Here is a tiny trained network, its code and every weight. The questions are about switching its units off for an input and a class, where a switched-off unit gives its printed mean instead of its output.

import numpy as np


def w(rows, s, z=0):
    codes = np.array(rows[::2]) - 128.0
    scale = np.full(codes.shape[1], s)
    scale[-1] = z or s
    return codes * scale


def f(y):
    return np.maximum(y, 0)


def log_softmax(a):
    a = a - a.max(-1, keepdims=True)
    return a - np.log(np.exp(a).sum(-1, keepdims=True))


def net(x, mask):
    res = np.array(x, float).reshape(1, 6) / 4 @ E
    y = f(res @ A[0][:, :-1].T + A[0][:, -1])
    res = res + np.where(mask, y, B[0][:, -1]) @ B[0][:, :-1]
    return log_softmax(res[-1] @ U[:, :-1].T + U[:, -1])


A, B = {}, {}
E = w([
[167,62,155,127],'x0',
[103,87,218,172],'x1',
[47,153,83,46],'x2',
[107,2,98,99],'x3',
[206,170,164,72],'x4',
[158,48,116,115],'x5',
],0.0096)
A[0] = w([
[134,74,53,106,204],'n0',
[156,95,84,154,147],'n1',
[77,208,84,136,118],'n2',
[141,124,56,104,138],'n3',
[8,141,178,176,130],'n4',
[89,190,111,67,134],'n5',
[135,82,169,171,79],'n6',
[150,97,203,185,107],'n7',
[128,206,88,97,182],'n8',
[108,40,104,128,189],'n9',
[128,143,90,181,182],'n10',
[155,138,117,81,229],'n11',
[174,107,101,103,255],'n12',
[89,78,107,106,226],'n13',
],0.012,0.0067)
B[0] = w([
[95,155,188,132,234],'n0',
[146,81,194,95,182],'n1',
[108,160,123,144,228],'n2',
[171,168,134,183,188],'n3',
[138,74,41,197,237],'n4',
[96,228,22,77,219],'n5',
[150,184,98,69,197],'n6',
[189,207,117,83,232],'n7',
[124,189,159,138,247],'n8',
[82,83,183,122,254],'n9',
[148,118,142,158,194],'n10',
[83,158,193,164,215],'n11',
[101,93,204,223,233],'n12',
[2,136,144,136,236],'n13',
],0.0093,0.0088)
U = w([
[32,249,109,80,131],'0',
[152,64,14,15,2],'1',
[62,52,27,195,140],'2',
[186,2,81,77,73],'3',
[71,12,213,176,133],'4',
[254,153,129,189,190],'5',
],0.0079,0.0083)

Each question gives the input, the list of numbers given to net, and the class t.
The units are the neurons (one row each of A and B). Each row of codes is followed by its name. A weight is (code - 128) times the scale printed after its matrix; where a second scale follows, it is the last column's (A, B and U).
mask holds one flag per neuron, in row order. A switched-off neuron (its flag False) gives its mean, the last column of its row in B, instead of its output. The means were averaged over made-up inputs and are rounded, as every weight is.
A unit's drop is (log p(t) with every unit on - log p(t) with that unit switched off) / (log p(t) with every unit on - log p(t) with every unit switched off).
The circuit of an input: a set's keep is (log p(t) with only the set's units on - log p(t) with every unit switched off) / (log p(t) with every unit on - log p(t) with every unit switched off). Starting from the 12 units with the biggest drops (on a tie, the unit counted first), units are removed one at a time, each time the one whose removal leaves the highest keep (on an exact tie, the one counted first), for as long as the keep stays at least 0.8.
units of the circuit, in order: the units of the circuit, biggest drop first
unit that matters most: the unit with the biggest drop
k most important neurons: the k neurons with the biggest drops, biggest first
drop of u: that unit's drop, to one decimal
input [-2,-6,-2,4,-2,-3], class 4: unit that matters most : n7
input [3,6,0,-8,-5,-7], class 5: units of the circuit, in order : [n4; n13]
input [-3,-4,0,2,-7,-4], class 2: 3 most important neurons : [n4; n7; n6]
input [2,1,-7,-3,-7,0], class 5: units of the circuit, in order : [n7; n13]
input [4,2,5,-2,-4,-1], class 2: units of the circuit, in order : [n4; n7; n8]
input [0,-3,-1,4,8,-3], class 5: 2 most important neurons : [n13; n9]
input [4,4,-2,-3,6,-6], class 5: 2 most important neurons : [n13; n5]
input [-5,2,-8,3,-5,-5], class 5: 2 most important neurons : [n7; n13]
input [-3,8,-2,-3,3,5], class 5: drop of n5 : 0.1
input [2,-2,-1,-4,-2,4], class 4: drop of n7 : 0.3
input [-7,-4,-2,-2,5,8], class 5: drop of n12 : 0.2
